The symbols move the points like this.
* | g j w u
j366 | j414 j171 j576 j689
j698 | j689 j357 j94 j651
j635 | j140 j931 j957 j915
j858 | j92 j643 j874 j747
j115 | j364 j862 j445 j243
j522 | j243 j985 j618 j961
j694 | j899 j950 j645 j501
j685 | j197 j283 j318 j299
j794 | j472 j430 j899 j63
j296 | j686 j335 j749 j702
j362 | j724 j500 j59 j147
j926 | j617 j502 j566 j347
j10 | j477 j204 j347 j672
j453 | j632 j45 j258 j635
j351 | j330 j915 j180 j60
j578 | j422 j470 j853 j9
j197 | j116 j685 j283 j576
j8 | j493 j292 j642 j643
j243 | j142 j522 j985 j190
j899 | j430 j694 j950 j4
j940 | j575 j414 j366 j951
j913 | j705 j747 j355 j853
j116 | j961 j197 j685 j171
j710 | j642 j300 j572 j453
j618 | j985 j125 j226 j197
j59 | j500 j190 j961 j940
j357 | j698 j94 j34 j617
j951 | j904 j79 j689 j846
j738 | j180 j705 j913 j578
j318 | j283 j261 j142 j362
j812 | j751 j298 j672 j300
j364 | j598 j115 j862 j142
j55 | j535 j702 j361 j871
j843 | j361 j312 j630 j115
j689 | j79 j698 j357 j280
j642 | j292 j710 j300 j632
j672 | j298 j472 j794 j40
j292 | j8 j642 j710 j874
j749 | j335 j60 j721 j843
j741 | j807 j493 j8 j92
j904 | j566 j951 j79 j590
j472 | j672 j794 j430 j198
j422 | j721 j578 j470 j901
j60 | j749 j721 j422 j312
j651 | j280 j617 j926 j10
j258 | j45 j807 j741 j957
j297 | j347 j322 j590 j430
j34 | j94 j147 j575 j502
j751 | j501 j812 j298 j710
j266 | j445 j987 j535 j618
j190 | j59 j961 j116 j414
j950 | j694 j645 j477 j751
j501 | j4 j751 j812 j642
j502 | j926 j566 j904 j297
j4 | j23 j501 j751 j292
j590 | j322 j846 j929 j694
j414 | j940 j366 j171 j79
j846 | j590 j929 j280 j950
j327 | j9 j686 j296 j535
j430 | j794 j899 j694 j23
j299 | j576 j724 j362 j94
j445 | j862 j266 j987 j985
j915 | j351 j180 j738 j721
j985 | j522 j618 j125 j116
j961 | j190 j116 j197 j366
j576 | j171 j299 j724 j357
j948 | j355 j140 j635 j330
j493 | j741 j8 j292 j858
j23 | j63 j4 j501 j8
j632 | j874 j453 j45 j140
j283 | j685 j318 j261 j724
j640 | j726 j330 j351 j335
j500 | j362 j59 j190 j575
j929 | j846 j280 j651 j645
j901 | j630 j9 j327 j266
j312 | j843 j630 j901 j862
j617 | j651 j926 j502 j204
j322 | j297 j590 j846 j899
j79 | j951 j689 j698 j929
j807 | j258 j741 j493 j284
j204 | j10 j347 j297 j472
j361 | j702 j843 j312 j364
j987 | j266 j535 j55 j125
j630 | j312 j901 j9 j445
j871 | j226 j598 j364 j318
j147 | j34 j575 j940 j566
j284 | j957 j92 j858 j705
j355 | j747 j948 j140 j640
j335 | j296 j749 j60 j361
j957 | j931 j284 j92 j738
j598 | j871 j364 j115 j261
j702 | j55 j361 j843 j598
j140 | j948 j635 j931 j351
j142 | j261 j243 j522 j59
j566 | j502 j904 j951 j322
j572 | j300 j40 j198 j258
j575 | j147 j940 j414 j904
j40 | j572 j198 j63 j807
j280 | j929 j651 j617 j477
j470 | j578 j853 j726 j327
j94 | j357 j34 j147 j926
j747 | j913 j355 j948 j726
j92 | j284 j858 j643 j913
j477 | j645 j10 j204 j298
j721 | j60 j422 j578 j630
j347 | j204 j297 j322 j794
j171 | j366 j576 j299 j698
j63 | j198 j23 j4 j493
j45 | j453 j258 j807 j931
j298 | j812 j672 j472 j572
j726 | j853 j640 j330 j296
j535 | j987 j55 j702 j226
j705 | j738 j913 j747 j470
j874 | j643 j632 j453 j948
j125 | j618 j226 j871 j685
j724 | j299 j362 j500 j34
j300 | j710 j572 j40 j45
j9 | j901 j327 j686 j987
j180 | j915 j738 j705 j422
j198 | j40 j63 j23 j741
j686 | j327 j296 j335 j55
j931 | j635 j957 j284 j180
j862 | j115 j445 j266 j522
j853 | j470 j726 j640 j686
j645 | j950 j477 j10 j812
j330 | j640 j351 j915 j749
j226 | j125 j871 j598 j283
j643 | j858 j874 j632 j355
j261 | j318 j142 j243 j500

The rows follow the links: the fewer symbols apart two points are, the more alike their rows tend to be.

Point, then a row for it; each showing differs a little:
j522 -> [-20  16 -25  11 -25  16  -8 -17  34 -12  26   6  41   3 -11  23  19 -24  -8   4  18 -36   0   0  19  38  31 -21  18  -1  33  19   7 -38  14  31  -9 -27  -1  -4 -27 -16   3   9 -11 -33  17  11 -18]
j414 -> [-18  -1 -16   3 -14  -5 -52  -1  39 -15  10  -9 -10  13   9  22  41 -37  10 -13  17 -31  32 -20 -10 -10 -16 -25  14  12  -9  -2  24 -27 -12 -10  31  -9 -10  14 -24  10 -32  48  14 -12  -1 -20  -4]
j950 -> [ 15 -17  15  -6   5 -23 -31  25 -15 -10 -25 -18 -24   5  18  -2   8  12  20 -16  -1  16  29 -23 -26 -50 -25  18   2  17 -33 -36   5  18 -17 -32  30  26   8   6  -1  16 -28  21  16  26 -18 -10  18]
j284 -> [ 14 -18  27 -12  37  -9  36   0 -32  32 -16   5 -41 -10   3 -24 -35  31   6   3 -21  32 -23  25 -11 -15 -26   6 -37 -11 -14   4  -3  34  -2 -19 -15  11  -8  -6  33  14  17 -20  -5  23 -14  -5   6]
j726 -> [  4  15   1   2   9  20  51 -15 -17  18   9  18  13 -12 -16 -16 -31  13 -21  20 -13  14 -38  28  22  34  16   8 -13 -20  21  27 -18  13  15  21 -36  -9  -3  -8  22 -15  37 -46 -16  -7  16  10  -5]
j60 -> [ -5  -5   8  -1  14   9  48 -18  -8  24   9  16  19  -6 -13  -3 -29  27  -1   9  -3  -2 -34  34  17  34  28 -10 -19 -12  36  19  -4  -9  24  29 -41 -20   1 -24   4  -8  33 -25 -33 -14   2  26 -14]
j578 -> [  0   6   5   0  10  15  50 -16 -16  19  10  16  19 -11 -16  -9 -31  21 -12  13  -8   6 -38  29  19  35  27   0 -14 -16  31  22 -13   3  21  27 -39 -13   1 -17  12 -12  36 -38 -25 -12   9  23 -10]
j300 -> [ 29  11  11   0  -3   2  22  22 -46  -7 -20  -4   8 -10   1 -22 -24  26 -14  10 -17  41  -9  -9   3 -18   1  49   6  -3 -18 -20 -32  42  -5 -10  -4  31  16   3  27 -10   9 -47  12  27   5   6  23]
j926 -> [  8  14 -14  10 -38  -3 -41  27   1 -44  -6 -17  40   5   7  16  26  -8  -2  -9  13  -5  34 -44  -1 -17  19  30  43  18  -7 -35 -11  -7  -9   0  27  17  23   7 -24 -13 -26   6  19   3   5   7  14]
j501 -> [ 23  14   6  -1  -2  -2  -3  22 -32 -11 -19  -7 -21  -4   8 -23  -5  -1 -16   8 -17  35   8 -21  -8 -31 -28  37   7   1 -39 -16 -21  43 -19 -29  20  34   3  22  28   1  -8 -25  32  30   5 -20  26]
j635 -> [ 10  -9  21 -11  36  -2  38  -6 -26  32 -10   9 -47  -9  -1 -29 -33  17  -5  10 -22  31 -27  27  -6  -6 -31   1 -37 -15 -17  15  -5  34  -4 -17 -16   7 -15   4  38  13  20 -23  -2  20  -6 -15   5]
j651 -> [ 11   7  -7   7 -35  -9 -40  28  -4 -42 -12 -18  41   5   9  16  19   4   6 -11  12  -2  34 -40  -5 -25  22  32  38  19  -6 -42 -10  -5  -6  -2  24  19  26   0 -26 -10 -28   7  14   5   2  14  16]
j874 -> [ 20 -21  32 -13  34 -13  35   7 -42  26 -24   1 -22  -8   4 -22 -38  46  11  -2 -18  35 -20  21 -11 -20  -9  16 -29  -5  -9 -12  -7  32   2 -14 -17  15   6 -14  25  11  15 -22 -13  25 -17  10   9]
j8 -> [ 27   0  19  -3   8  -4  31  19 -49   0 -23  -3  11 -11   2 -21 -33  41  -3   6 -16  39 -13   1  -1 -17   9  42  -4  -2  -8 -23 -27  36   2  -6 -14  27  19 -10  21  -5  15 -43  -2  27  -4  17  18]
j366 -> [-18  -6 -14   2 -11  -6 -51  -2  40 -13   9  -8 -10  12   8  22  38 -35  13 -13  18 -31  32 -19 -10  -8 -14 -28  13  11  -7  -3  25 -30 -11  -8  29 -11  -9  10 -27  10 -32  51  11 -11  -5 -18  -6]
j351 -> [  6  18   2   2  12  19  52 -15 -19  20   9  17  -2 -12 -16 -23 -30   5 -27  22 -17  19 -39  26  19  29   2   7 -16 -22   9  32 -20  22   9  12 -31  -3  -9   1  33 -11  36 -48  -6   0  15   0  -2]
j258 -> [ 25 -15  28  -8  20 -12  34  15 -47  13 -25  -2  -2 -10   4 -20 -37  50   7  -1 -16  36 -16  10  -7 -19   3  32 -17   0  -5 -21 -17  33   6  -7 -16  22  15 -16  20   2  14 -34 -11  25 -11  19  13]
j961 -> [-22 -14 -10   2 -13  -7 -31  -7  37 -10  11  -5  25  12   3  33  25  -9  22 -17  24 -39  20  -6  -1   9  24 -31  12  14  25  -5  23 -46   9  18   6 -22   4 -14 -41   1 -17  43 -15 -26  -7  15 -18]
j357 -> [ -9  17 -25   9 -32   3 -52   8  29 -32   8 -11   4  11   5  16  42 -44  -8  -4  13 -19  33 -34  -4  -8 -10  -2  32  10 -16  -6   7 -15 -16  -8  35   3  -3  23 -18  -3 -29  27  29  -7  10 -21   4]
j640 -> [  5  15   2   2   9  19  52 -15 -18  18   8  18   8 -11 -16 -20 -30  12 -24  20 -14  15 -38  25  21  34  13   7 -15 -21  17  29 -21  16  13  19 -35  -6  -4  -4  26 -15  37 -47 -12  -5  15   8  -5]
j4 -> [ 26  15   4   0  -4  -1   1  23 -34 -12 -18  -7 -16  -8   5 -23  -7   2 -19   8 -16  37   5 -18  -6 -28 -23  41   8  -1 -38 -16 -24  44 -18 -27  17  34   5  21  30  -1  -5 -28  30  32   7 -18  26]
j901 -> [-19 -20   8  -7  25   2  26 -29  18  35  14  14  -9   0  -8   7 -15  11  14  -2   4 -19 -24  39   5  30  10 -42 -32 -10  31  28  22 -24  17  21 -30 -32 -14 -20  -7   8  21  14 -34 -20  -9  12 -26]
j500 -> [-22 -17  -8   0  -9  -8 -39  -7  39 -11  10  -6  10  13   7  31  29 -15  23 -19  23 -39  26  -8  -7   1  10 -34   9  14  15  -6  28 -44   2   9  13 -20  -2  -9 -39   7 -24  52 -10 -21 -10   5 -15]
j590 -> [ 14 -10   8   0 -19 -21 -36  32 -13 -32 -20 -20  25   5  15  12  11  19  20 -18  11   4  34 -34 -14 -36  13  28  25  22 -10 -51  -4  -1  -6  -9  25  21  28  -8 -23   0 -29  15   8  15 -13  17  15]
j710 -> [ 29   9  13   0   0   0  24  21 -47  -5 -20  -2  10 -11   1 -22 -28  31 -12   8 -17  39  -9  -7   1 -16   5  49   3  -2 -14 -20 -33  41  -1  -9  -6  30  18   0  25  -9  11 -47   9  26   3   9  22]
j807 -> [ 24 -10  27  -7  18 -10  34  16 -48  10 -24  -2   1  -9   3 -20 -38  47   5   0 -15  37 -16   8  -5 -18   7  35 -13  -1  -6 -22 -20  34   5  -6 -15  22  18 -16  20   0  14 -36  -9  26 -10  20  15]
j853 -> [  3  12   2   2   9  18  52 -14 -17  19   9  17  16 -10 -15 -15 -31  18 -17  18 -11  10 -39  28  21  36  21   6 -14 -18  24  24 -18   9  17  24 -38  -9   0 -10  19 -14  38 -44 -19  -7  13  15  -7]
j598 -> [-26  20 -27   9 -13  22  -3 -27  39   1  32  13  10   4 -14  11  21 -41 -17  11  10 -34  -8   9  20  43   8 -33   7 -11  21  39  10 -29   6  22  -7 -31 -19  10 -10 -10   8  10  -1 -33  19 -10 -21]
j843 -> [-24 -16   1  -6  24   2  17 -33  28  32  19  15 -21   1  -7  10  -3  -8  10  -1   4 -25 -19  35   3  28  -3 -51 -30 -12  24  36  27 -28  13  14 -20 -35 -22 -11  -5  11  14  24 -25 -22  -6  -3 -27]
j445 -> [-28   9 -21   3   1  17   0 -31  41  14  31  15 -14   5 -11   9  17 -39 -11   9   7 -32 -12  17  12  37  -7 -44 -10 -13  15  44  21 -27   4  14  -7 -33 -28  10  -4  -1   8  19  -5 -29  12 -18 -22]
j322 -> [ 13 -13  11   0 -14 -22 -35  29 -13 -27 -23 -21  20   6  15  11  11  22  24 -20   9   7  34 -32 -18 -39  11  27  21  24 -12 -51  -1   2  -7 -14  24  22  26  -8 -23   4 -30  17   6  16 -16  15  16]
j94 -> [ -9  15 -23   8 -28   4 -52   6  31 -29   8 -10   1  10   5  16  42 -44  -5  -4  13 -21  32 -31  -3  -8 -13  -7  29  11 -17  -4  10 -18 -16 -10  35   1  -5  22 -18   1 -30  31  28  -7   9 -22   3]
j812 -> [ 21   7   6  -2   0  -6 -11  22 -24 -10 -18 -10 -28  -2   9 -20   1  -4 -11   2 -15  30  12 -21 -14 -37 -34  33   5   2 -43 -17 -14  39 -22 -34  25  33   0  22  25   6 -13 -13  33  31   0 -24  25]
j292 -> [ 27   3  17  -1   5  -3  28  20 -49  -2 -23  -3  11 -10   0 -20 -32  37  -6   6 -17  38 -11  -2   1 -17   9  46  -1  -2 -10 -23 -29  38   1  -5 -10  29  19  -7  22  -8  13 -46   3  25  -1  16  18]
j40 -> [ 28  16   8   2  -5   2  16  22 -43 -12 -19  -4   1 -10   0 -25 -19  17 -18  12 -18  41  -5 -14   0 -19  -6  49   8  -2 -25 -18 -33  45  -9 -16   2  33  14   9  29  -8   5 -44  20  28   7  -1  23]

Each walk starts at a row. The symbols on each line, taken left to right, move it on to the next point.
Answer with the point's row; about right is enough.
[-19  10 -20  10 -23  11 -13 -13  34 -15  22   4  43   5  -9  26  20 -18  -1  -1  19 -37   3  -2  17  35  36 -21  20   3  35  12   7 -40  15  31  -6 -27   3  -9 -32 -14   0  14 -15 -33  12  16 -18]
g w g j: [-22  12 -23   9 -25  14  -9 -15  34 -12  24   6  42   5 -10  23  19 -20  -4   1  18 -37   2  -1  20  37  35 -20  19   0  33  15   6 -40  14  32  -8 -27   1  -6 -30 -15   2  10 -11 -34  13  14 -19]
w w u u: [-21 -13 -12   1 -10  -9 -46  -4  41 -12  10  -8  -4  14   8  27  35 -25  20 -17  19 -36  29 -12 -10  -5  -5 -33   9  14   0  -5  28 -38  -5  -1  23 -16  -5   1 -34  12 -28  55   0 -17 -10  -6 -11]
[-22 -21   6  -6  27   1  24 -30  21  34  16  15 -14   0  -8   7 -11   4  13  -1   4 -22 -23  37   3  29   5 -45 -32 -10  28  29  25 -26  16  18 -26 -34 -17 -18  -6   9  18  18 -32 -22  -8   6 -25]
w j j w: [ -9 -10  10  -3  19   6  41 -22  -1  27  10  16  14  -6 -11   1 -25  27   5   4  -2  -6 -32  36  13  33  27 -18 -24 -12  37  20   5 -13  23  27 -39 -23  -3 -25  -2  -4  30 -14 -37 -16  -4  26 -19]
w w: [  0   3   7   1  13  12  50 -16 -11  21   9  14  19 -10 -16  -8 -32  24  -7  11  -7   2 -37  31  20  34  29  -2 -15 -15  31  21 -10  -1  21  28 -39 -16   1 -20   9 -13  36 -34 -27 -13   7  23 -13]
[-28  -8  -8  -2  17   9   8 -33  37  25  25  14 -22   3  -7   9   8 -25   0   3   6 -28 -15  29   5  32 -10 -52 -23 -11  17  42  27 -27   7  12 -14 -33 -27   1  -4   8  11  25 -14 -25   1 -13 -24]
g w: [-28 -10  -6  -6  19   6  10 -34  35  29  22  14 -24   4  -8   7   3 -20   5   2   5 -28 -15  30   3  30  -8 -52 -26 -11  19  39  27 -27   9  12 -16 -34 -26  -3  -4   9  11  26 -17 -24  -2 -10 -25]
w w w: [-18 -20   9  -7  28   1  30 -26  14  34  12  14  -6  -1  -9   7 -17  14  13  -2   4 -19 -26  40   6  29  13 -37 -29  -9  34  26  19 -23  19  22 -32 -30 -12 -23  -7   6  22  10 -36 -19  -9  15 -24]
[-20 -15 -10  -2  -9 -10 -44  -5  40 -10   7  -8  -1  13   8  28  35 -22  21 -18  21 -36  26 -11 -11  -4   0 -35   9  14   7  -5  30 -39  -3   1  20 -17  -4  -2 -35  12 -27  55  -3 -18 -10  -3 -11]
w w w: [-22 -10 -11   3 -15  -4 -28  -8  35 -11  12  -3  30   9   0  31  25  -8  21 -14  23 -40  17  -4   2  15  28 -29  13  12  28  -4  22 -47  11  22   3 -25   5 -15 -42  -1 -12  39 -17 -26  -5  17 -18]
g w j j: [-21  -1 -15   7 -19   3 -19 -11  35 -14  16   1  40   9  -4  29  20 -10  10 -10  22 -41  11  -3  10  25  36 -25  17   9  33   1  14 -46  14  28  -3 -26   8 -13 -38  -9  -6  25 -17 -30   2  21 -18]
[-22  20 -27  13 -23  20  -6 -17  35 -11  28   9  33   3 -13  17  19 -32 -12   7  15 -35  -4   1  22  41  26 -23  17  -5  29  26   6 -34  10  29  -8 -27  -7   1 -20 -15   7   6  -6 -34  20   5 -18]
g u w w: [-20   3 -18   8 -22   7 -16 -10  32 -14  18   2  43   7  -6  28  20 -13   7  -4  21 -39   8  -2  13  28  37 -22  18   6  34   5  12 -44  14  29  -6 -26   5 -12 -38 -11  -4  22 -17 -33   5  20 -17]
g w w u: [-21 -15 -10   2 -11  -8 -33  -7  37  -9   9  -5  21  12   3  32  26 -12  24 -18  24 -39  22  -6  -4   7  19 -32  12  14  22  -7  26 -45   7  15   8 -22   3 -13 -41   3 -19  46 -14 -24  -9  11 -14]
[ -4  -1   6   0  14   9  50 -18 -10  22   9  15  20  -9 -14  -5 -31  26  -3  10  -5   0 -36  32  17  34  30  -7 -17 -13  34  20  -8  -4  23  28 -41 -17   1 -21   6 -11  35 -30 -32 -12   5  24 -14]
g w u w: [-16 -20  10  -6  25   1  33 -25   9  31  10  14   1  -3  -9   5 -20  19  12   0   0 -15 -27  39   7  29  18 -33 -29 -10  35  23  15 -22  22  24 -35 -29  -7 -26  -5   3  24   5 -37 -19  -7  18 -23]
u w g u: [-25  20 -28  11 -18  21  -4 -25  39  -3  32  12  15   4 -14  14  20 -39 -17  10  11 -34  -8   6  20  44  13 -30  10 -10  24  38   8 -31   7  24  -7 -30 -16  10 -12 -12   9   8  -3 -33  20  -8 -21]
[ 14  -7   4   4 -23 -18 -36  31 -12 -35 -20 -20  31   6  13  13  14  17  17 -18  11   2  33 -35 -12 -33  16  30  28  22  -9 -50  -7  -2  -4  -7  23  22  29  -8 -24  -2 -28  11   7  11 -10  18  16]
g u: [ 16 -15  13  -6   5 -21 -28  24 -16  -9 -24 -17 -27   3  18  -5   8   9  16 -15  -3  18  26 -22 -26 -50 -29  18   2  14 -35 -34   2  20 -19 -34  30  27   7   7   3  18 -27  19  19  27 -19 -13  19]
j j w g w: [ 14 -20  15  -5  -4 -25 -33  29 -13 -19 -27 -20   0   7  19   7   9  21  25 -22   6  10  31 -27 -25 -47  -5  22  11  22 -21 -47   4   6 -10 -22  27  24  19  -5 -14  11 -30  22   9  23 -21   5  16]
[ 19  -3   9  -5   3 -13 -21  22 -18  -8 -21 -13 -34   1  14 -13   5  -2   2  -4 -10  27  19 -20 -20 -44 -38  23   2   7 -42 -23  -5  33 -23 -36  29  29   0  18  18  14 -20   3  29  30  -7 -23  23]
j j: [ 15 -10  12  -5   6 -17 -26  24 -16  -8 -25 -16 -34   2  16  -9   6   2   9  -8  -5  22  23 -22 -23 -46 -35  19   0  12 -41 -28   0  26 -21 -36  30  28   2  13  10  15 -23  11  23  30 -13 -19  21]
j w u g j: [ 23  10   6   0  -1  -4  -7  23 -27 -10 -19  -9 -25  -3   9 -22  -3  -4 -13   4 -15  35  10 -21 -12 -33 -30  34   5   1 -42 -16 -17  41 -19 -32  22  33   0  22  28   4 -12 -18  32  31   2 -22  25]
[  9  -6  18 -11  34   2  40  -7 -25  34  -7  11 -46 -10  -4 -29 -30  12  -9  12 -23  30 -29  27  -6  -4 -32   1 -34 -16 -17  19  -6  35  -3 -16 -16   7 -16   6  40  10  22 -25   1  18  -2 -15   5]
w w w: [ 17 -21  30 -13  38 -12  37   2 -36  30 -20   3 -33  -7   4 -25 -37  37   9   0 -19  33 -21  23 -12 -19 -17  11 -35  -6 -12  -6  -5  32   2 -15 -16  14  -1 -10  29  15  15 -18 -10  25 -15   4   6]
g u w g: [  8   7   9  -4  27  11  45 -12 -21  30   1  15 -37 -11  -8 -30 -28   4 -21  19 -22  27 -32  26   5   8 -25   2 -30 -21 -12  29 -11  35  -3 -10 -19   4 -18   9  42   3  28 -34   1  13   6 -18   2]
